Known rows:
[-16  10  -2  -2   3 -12   2  -5   1   7  -6  -7  -2 -14  11   0  -1   9
  -5   1   9   6  13  -1  12   4]: gunok
[  7   4  10  -7 -22 -14  10  -3  17  26   3  15  -3   0  14  11  12  17
  -8  -3  10   8   2  13  -8  14]: mutres
[  5  10  -5   1   3  -8   7   2   5  18  -4  10 -15  -5  15  17   1   7
 -11   5  15   1   8  14  -3  27]: druza
[ -7   4  -6   8  10  -8   8  -2   8  27  11   0   3 -13  11  15   7  -1
 -11  -9   2  18  12  14   2  25]: tinek
[  7  -1   9 -18   0  -4   0  -7  11   2   7   8   0   7   1  -2   8 -10
  -1  -9   9   0  -8 -10   0  14]: nonus
[  1   8 -10  -4  12  -7   0  -1  -4  13  -6   5   1   6   5  -4   3  -9
  -3   4   4   9   1  -4  -8  -1]: nolok
[  6  14   2 -12   8 -12 -10   3  -5  13 -20   2  16  -2  -1  -8   6 -10
   2   8   6  22   9  -7 -14  -6]: raskol
[  6   3   7 -10   7   2  -7  -7   4   7  -1  10  11   6 -11  -7   8 -10
   4  -6   5  10  -8 -19  -6  -2]: pagrur
[ -3  -1 -11  -2  20  -2   4  -7  -8   2   4  -8   7 -14   7  -2  10 -11
  -3   2  -5  11  -8  -3   5   7]: tiplirum
[ -7   3  -8  -3  11  -3  -1 -12   1   9  -2   1  -2  -5   2  -2   0  10
  -1   1   5   2  -4  -9   9  -2]: stiplok
[  8   1   4 -21  10  -3  -4 -10  -1  -5  -3  -7  14 -17   1 -12  10 -14
  -1   8   3  15  -7 -10   3  15]: drovol
[  0   5   8 -12   5  -1  -8   1   0   6  -4   4  18   6  -8 -11   9 -15
   5  -9   2  13  -1 -18  -7  -2]: nubrom
[-10   6 -12 -10   6  -7  11  -9  17  15  12  -1  -2   6   9   1  -4   1
  -8  -8  16  12  12   0  -2   7]: siflen
[ -5   5   7  -2  -8  -7   6  -4  11   9   2  12 -12  10   7   6  -2   6
  -4 -10  17 -10   2  -2   5  12]: pafil
[  2   6  -5 -15   7  -2 -15  -5  -5  -4 -12  -4  21  -7   3 -17  14 -11
   5   3   7   7  -5 -11  -3 -14]: nenu
[ 30   4  11 -17  -8  -8  -8   1  -2  11 -10  21  -8   1   4   2   8 -11
   2  15  12   2 -10   5  -6  29]: padas
[-14   2  -1   4 -12 -11   9  -3  10  33   6  11   5   3   9   6  15   8
  -2 -12  -1  17   5   8 -11  -5]: skerir
[-16   5   1   8   6  -1   5  -2   6  17   3   7  -2   4  -2   7   2   8
  -2 -15   8   2   6  -7   3  -2]: mifi

Facts:
{bastil,nubrom,dasurak,skester,trodrar,nolok,trunil,pafil,bruzodri,kleflim,siflen,rafle,tiplirum,draskesun,gogrim,dinor,vofa,feklis,grifun,drivas,funutruk,satripil,lobuk,kisek,kluvuk,grikli,nonus,treklim,driklosus,grigrer,skerir,klubo,zutu,flegretil,bopin,skudrezok,grizas} τ 271
{tistur,pliflem,grilon,bavi,mastis,staflagru,vobor,kaskar,zilo,besun,nesta,stamor,dratam,fegak,brigra,vefis,tidra,klepa,guse,dudrabri,skazupe,tragimok,tabil,mamopla,nenu,drufo,panun,draker,stotik,gugre,grulalor,beden,kedres,grubir,lofler} τ 755
{mutres,flogro,sigis,druza,kivus,gunok,kupli,loflimom,gruvo,kladrur,bredel,padas,bikoba,raskol,flisin,vitra,drovol,droguk,stusetrom,drodrutil,fudi,trikam,flisol,flostedi,naklevam,drube,nevugras,tinek,skuge,nozesak,pudobran,flaban,zustak,meza,lurir,vefin,poge,plaplu,dibral,sula,brofu,zetritrok,banim} τ 833
{bufil,trivem,saple,grimivus,zestam,staver,gove,sedu,plutru,gesen,linir,griplas,bobrer,griple,stakur,traplok,dokor,barul,zeplus,menes,kleklir,troson,plugoki,renavos,dogim,kligrin,zabi,totuk,bresen,gugru,zustin,drapu,mugaskel,gibrer,nuvir,plodruson,bafluk,safo,skuger,drodin} τ 476
{kleso,stetrer,plabek,vidre,pelik,veru,poflobre,gutrul,ketre,lastok,kofo,punita,trudel,brostok,nepe,stemezo,zutotus,posum,stagrin,zutik,plafon,reter,pubrus,droplas,trutela,muflo,fligak,zafa,beke,neler,mifi,vopam,tivogom,grogra,klobro,badrok,trigrus,trotafu,pagrur,stiplok,grosa} τ 0
{bastil,kleso,dasurak,stetrer,trivem,trodrar,vidre,sedu,plutru,gesen,kivus,gunok,kaskar,tiplirum,poflobre,kladrur,griplas,bredel,kofo,stamor,flisin,brigra,bobrer,tidra,drovol,droguk,punita,stakur,brostok,nepe,feklis,dudrabri,flisol,dokor,zutik,plafon,tabil,pubrus,lobuk,renavos,kisek,nozesak,dogim,nenu,droplas,kluvuk,muflo,treklim,bresen,pudobran,gugru,grigrer,zafa,neler,vopam,tivogom,gugre,nuvir,lurir,poge,beden,flegretil,trotafu,stiplok,bopin,skudrezok,zetritrok,skuger} Φ a
{tistur,saple,zestam,pelik,kupli,padas,griple,barul,stagrin,nevugras,tinek,fligak,beke,draker,zutu,safo,sula} Φ c
{pliflem,mutres,veru,rafle,vefis,flostedi,skazupe,tragimok,drivas,reter,mamopla,panun,skerir,grogra,grulalor,klubo,dibral} Φ e
{bufil,plabek,gruvo,ketre,besun,gogrim,fegak,trudel,guse,stemezo,zutotus,posum,zeplus,drufo,grikli,totuk,meza,plodruson,bafluk} Φ d
{nubrom,flogro,grilon,grimivus,sigis,trunil,staver,gove,pafil,staflagru,zilo,linir,lastok,draskesun,nesta,dinor,traplok,vofa,drodrutil,fudi,trikam,grifun,naklevam,funutruk,kleklir,troson,skuge,kligrin,trutela,nonus,zabi,drapu,mifi,gibrer,vefin,badrok,trigrus,pagrur,kedres,drodin} Φ b
{bavi,nolok,druza,mastis,bruzodri,vobor,kleflim,siflen,loflimom,bikoba,raskol,klepa,drube,satripil,plugoki,zustin,stotik,plaplu,grosa,brofu,grubir,banim,lofler} Φ g
{skester,gutrul,dratam,vitra,stusetrom,menes,driklosus,flaban,mugaskel,zustak,klobro,grizas} Φ f
bastil κ: zustak,skudrezok,besun
pliflem κ: feklis,kedres,besun
bufil κ: plafon,dratam,droguk
nubrom κ: flostedi,dasurak,naklevam
plabek κ: brigra,flisol,drodin
trivem κ: traplok,saple
bavi κ: flaban
skester κ: nuvir,dudrabri
trodrar κ: skazupe,stetrer,plutru
nolok κ: gunok
trunil κ: skudrezok,stamor,sedu
staver κ: saple
gove κ: grosa,kligrin,mifi
veru κ: kleflim
kivus κ: vidre
mastis κ: lurir,skuge
kaskar κ: brofu,flegretil
rafle κ: sula
tiplirum κ: pelik,flegretil
ketre κ: skerir,plaplu,vopam
lastok κ: kladrur,vopam
griplas κ: tragimok,besun
bredel κ: tabil
padas κ: plafon,grigrer,punita,gutrul
draskesun κ: flostedi,besun,trudel
nesta κ: feklis,zetritrok,loflimom,kleklir
kofo κ: plodruson,punita,stetrer,griple,posum,druza,drodin
bikoba κ: vofa,sigis,zestam,flogro
raskol κ: dasurak,bafluk,zustin
gogrim κ: zeplus,feklis
vefis κ: grigrer,skuger
drovol κ: brofu,feklis,siflen,tistur
stakur κ: driklosus,drodin
stusetrom κ: nevugras,staflagru,grikli
nepe κ: flisin,skuge,zustin
fudi κ: totuk,stetrer,bresen
guse κ: grilon,trudel
zutik κ: troson,flaban
menes κ: beden,stemezo,poflobre,zestam
funutruk κ: trudel
satripil κ: plafon,barul,zetritrok
reter κ: totuk,vidre,flisin
lobuk κ: punita,vidre,droplas,skuger,bresen
plugoki κ: beden,poflobre
mamopla κ: gruvo
dogim κ: flisin
nenu κ: flostedi,bafluk,grubir,pubrus
drufo κ: badrok,brostok,skuge,sula
kluvuk κ: trikam,siflen
muflo κ: tragimok,vofa,droguk
nonus κ: zetritrok
treklim κ: stamor,grulalor,tinek,gesen,driklosus
fligak κ: trutela,flegretil,bobrer
beke κ: grulalor,driklosus,drodrutil
drapu κ: tabil,pelik
draker κ: nuvir,zeplus,naklevam,sedu,sigis
mugaskel κ: bopin,plutru
gibrer κ: dudrabri
tivogom κ: traplok,zabi
vefin κ: zustak
klobro κ: totuk
klubo κ: drivas,gugru,trutela,stamor,flisol
poge κ: lurir
safo κ: tidra,renavos
trigrus κ: linir,gutrul,mutres,tidra,pafil
trotafu κ: grimivus,nozesak
dibral κ: totuk,staflagru,nozesak
pagrur κ: zutu,stagrin,zestam
banim κ: bopin,totuk,grifun

Rows:
No name comes twice in this set of rows, the named rows included.
[  5   7   3  -2   3   1  -7  11  -4  11 -23  -1  14  -5  -6  -2  23  -6
   1  -1   1   1  -6  -7 -21 -24] => drufo
[ -7   4   4   3   3  -3   1   0   0  15   4   3   0   3   3   3   5  -2
  -2 -11   4   3   3  -4   0   3] => dinor
[  0   2   1   5  15   3  -8  -2  -2  13  -4  11   6   1  -9  -1   9  -7
   3  -5   0   8  -5 -12  -6  -3] => lastok
[  0   7  -6   1   8  -4 -14  -4 -14   7 -23   7   3  -4  -5 -12   7   2
   9  12  -1   0  -9 -15   1 -18] => nepe
[  3  -4 -12 -10  19   3  -1  -8   1   2   1 -10  14 -16   8  -4  16 -12
  -6  -5   1   4  -7  -3   2   7] => kaskar
[  8  -6 -11  -1  25   1   3  -8 -11   3   1 -11   5 -22   3   3  14 -16
  -3   3 -11  12 -17  -1   0  17] => treklim
[ 20   9  11 -19  -4   3   5  -1  14  -5   5   9   3  -6   0  -3  15  -9
  -2   5  21  -3 -29  -2 -11   0] => bufil
[  2   8  15 -11   9  -5   0  -1   6   7   2   0  13  -7   0  -3  10  -9
  -1  -7   4  16   6  -7  -1  14] => vefin
[  8  10  -1   4  -5   3  -5   6  -5  16  -6  20   1  -8   4   5  18  -3
  -3   7   7  -3 -21  11 -11  -5] => mugaskel
[  5  -4   4  -6  19   3   5  -9   2   9   9  -3  13  -7  -3   0  15 -24
  -4 -11  -3  15 -12  -7  -8  13] => trunil
[-21   5 -14   3   7  -5   1 -12   4  15   2  -3  -6  -2   4   0  -4  19
  -2  -6   6   2  11  -5  11  -6] => vopam
[  8   9   3  -3  -4 -10  -8   3 -12   1 -24   5  -8 -11   6   2   6   7
   2  13   8  -6  -1   1   5  10] => kivus
[ -8   5   3   0   4   2  -3   1   3  15   0   3   8   2   7   3  12  -1
  -4 -17  12  -2   5  -3  -4  -1] => zilo
[-13  10  -8   7  -4 -11   2  -5  -5  12 -11   3 -16  -3  16   6  -2  18
  -2   0   9 -17   6   4   9  -1] => bopin
[ -5  14 -10   3  11   3  -6   0  -8   2  -2   2  11 -17   7 -10  12  -6
   0   5   8   5 -13   1   3 -11] => trivem

The same nodes again, as new rows of numbers:
Known rows:
[ -3   0   7  -8   1 -16 -11   2  10  17   7  -5  -7  13   0   8  -4  28
  32   1   6  22  31  -5 -13 -11  -8   8 -15  12 -10]: nevugras
[ 2  1 -3 -6  3  0 -4 -4  3  3 -9 -1  6  9 11  9  0  0  7  5  6 -1 -3 -7
 -2  5 -3  2 -2  3  8]: zeplus
[ 12   6  22  -3  -7  -5   3   4 -14  12  -5 -11  12   7   4  17 -13  -7
   1  -9  -1   3 -10  -7  -1   7  12   3 -24 -23  -4]: lurir
[ -6  10  13  15  -6   8   1  -5   7   3 -25   3  12  -2 -12  13  14  -3
   5  -6  12   2  21  -9   1  -4  20   4   0 -24  15]: flegretil
[ 17  -3  16  13   0  -3  -5   3 -12   0   2  -5  11  17   8  15 -13  -2
 -17 -17   5   1  -4  -5   3   3   0  -8   0   3   0]: traplok
[ -4   9 -13  11   5   0 -14  -9  19   4   3   6 -10   8   0   6   7  39
  27  -8  18  18  35   0 -11 -12  -4   9  -6   7  -2]: zutu
[ 10 -15 -42   3 -38  -8  42 -12 -29  10   0  21 -28 -37  28 -46 -15 -12
 -28  19  -8  22   8  13 -28 -26 -32 -26  32 -18 -18]: klobro
[ -2  -6  11  -1  10 -12   0   2  -6  10  -3  -4  -3  17 -15  12  -2  -7
   5  -5  -9  -2   1   0   2   5   1  -8  -9   1  -6]: naklevam
[ -2 -18  -8   1 -26 -15  30   0 -25  19  11   6 -22 -26  -1 -39 -17 -19
 -14  10 -19  28   9  11 -21 -34 -24 -26  13 -16 -22]: fudi
[ 4  1 -6 -6 -1  0 -1 -5  3  5 -9 -1  4  7 13 10 -4  1  7  5  5  3 -4 -7
 -1  3 -4 -1 -1  2  9]: bafluk
[ 11  -9   5 -11  -1 -17   6  -2 -15   4 -10  -1  -2  16  -2   7  -3  -1
   4   6  -6 -11   2 -10  -1   9   1  -5  -9 -10  -3]: vitra
[ 11  13 -10   4   7   9  -1  -6   8   7  -9  -2   1   3  15  13  -5  -1
  -3  -6   2  -2 -17   9   3  24  -4   1 -16  -7   4]: pubrus
[ 15   1  16   8   6 -16   1  10 -14   6  20 -13   8  28  -4   2 -25   7
  -8 -25  -4 -13 -11   7   1   7  -3 -16 -22 -11  -4]: skuge
[-19  -3  -8  -4  -1   8   5   7  19 -13  23 -14   7  -4  -9 -40   6   8
   5  11  -3 -15  -7   3   5  -8  -5  -5   5   4  15]: drufo
[-17   3  -2 -11   4  -8 -15  13  18  -8  43  -8   1  -1   4 -23  -9  31
  22  -3   4   8  13   8  -7 -22 -14   5   2  23   0]: safo
[  3   1   1   2  -1   2   0  -4   5   8 -13  -4   9  10   8  10  -2  -7
   0  -2   3   2  -8  -7   3   4  -3  -5  -3  -4  13]: gesen
[  6  -9  -1 -22   9 -17  -2   2 -19   1  -7   4 -11  11  -1  11  -2  -5
  10   7  -8 -17  -7  -5   1  14   2  -1  -3   3 -10]: zustak
[-38  13 -25 -38  49   3 -36  11 -18 -14  10  38 -48 -30 -13   4  19 -27
  18  10 -15 -14 -34  45   8   3   6  18  26  55 -27]: draskesun

Rows:
No name comes twice in this set of rows, the named rows included.
[ -8  16 -27 -28  18   3 -19   2  -4   6 -16  23 -28  -4  19  17   9  -9
  19   9   2  -3 -15  18   3  17  -8  10   8  34  -3] => trudel
[-25   1 -10 -33  31  -3 -22   8  -4 -23  15  13 -31 -26   4  -9  11  -1
  11  22  -4 -13 -12  23   7   6   5  26  19  55 -23] => pliflem
[-29  11 -18 -24  41   3 -25   7 -13 -10  10  26 -37 -26 -12  -2  10 -14
   7   4 -12 -12 -28  39   5   2   5  10  15  34 -23] => funutruk
[ 24  -2  -4   1  -7  -4   7  -4 -11  -6 -12   6   2   8  15  14  -6   4
 -15  -5   6 -11   4  -8   2  17   2  -2   5  -5   4] => gutrul
[-20   4  -6  -6  20   5 -13   6  -4 -13  12  15 -15 -20 -21  -7  12  -9
   3   1  -9 -10 -11  19   3  -4   7   7  13  14 -11] => nubrom
[-12  13 -19 -23  22   9 -21  -1  -7   1 -18  16 -28  -4  17   7   9  -9
   9  18   8  -4 -22  17   9  15   2  15   6  41  -9] => besun
[ 12 -10 -34   9 -37  -7  27 -17 -20  31 -16  11 -18  -8  35 -24 -18  -8
 -14  16   5  39  12   0 -29 -26 -37 -30  17 -19  -5] => totuk
[ -9   5 -11   8 -14  10  11   0  -5   2   7   5  -3 -21 -11 -25   2  -7
  -5   1  -3   9   0   6  -9 -22   2  -7   6 -21  -1] => lobuk
[-17   5  -2 -12   7  11  -8   6  -1  -6   4   1  -8 -20   2 -12  10 -17
  -2  10  -1  -3 -19  13  11   1   6  12   7  15  -4] => nenu

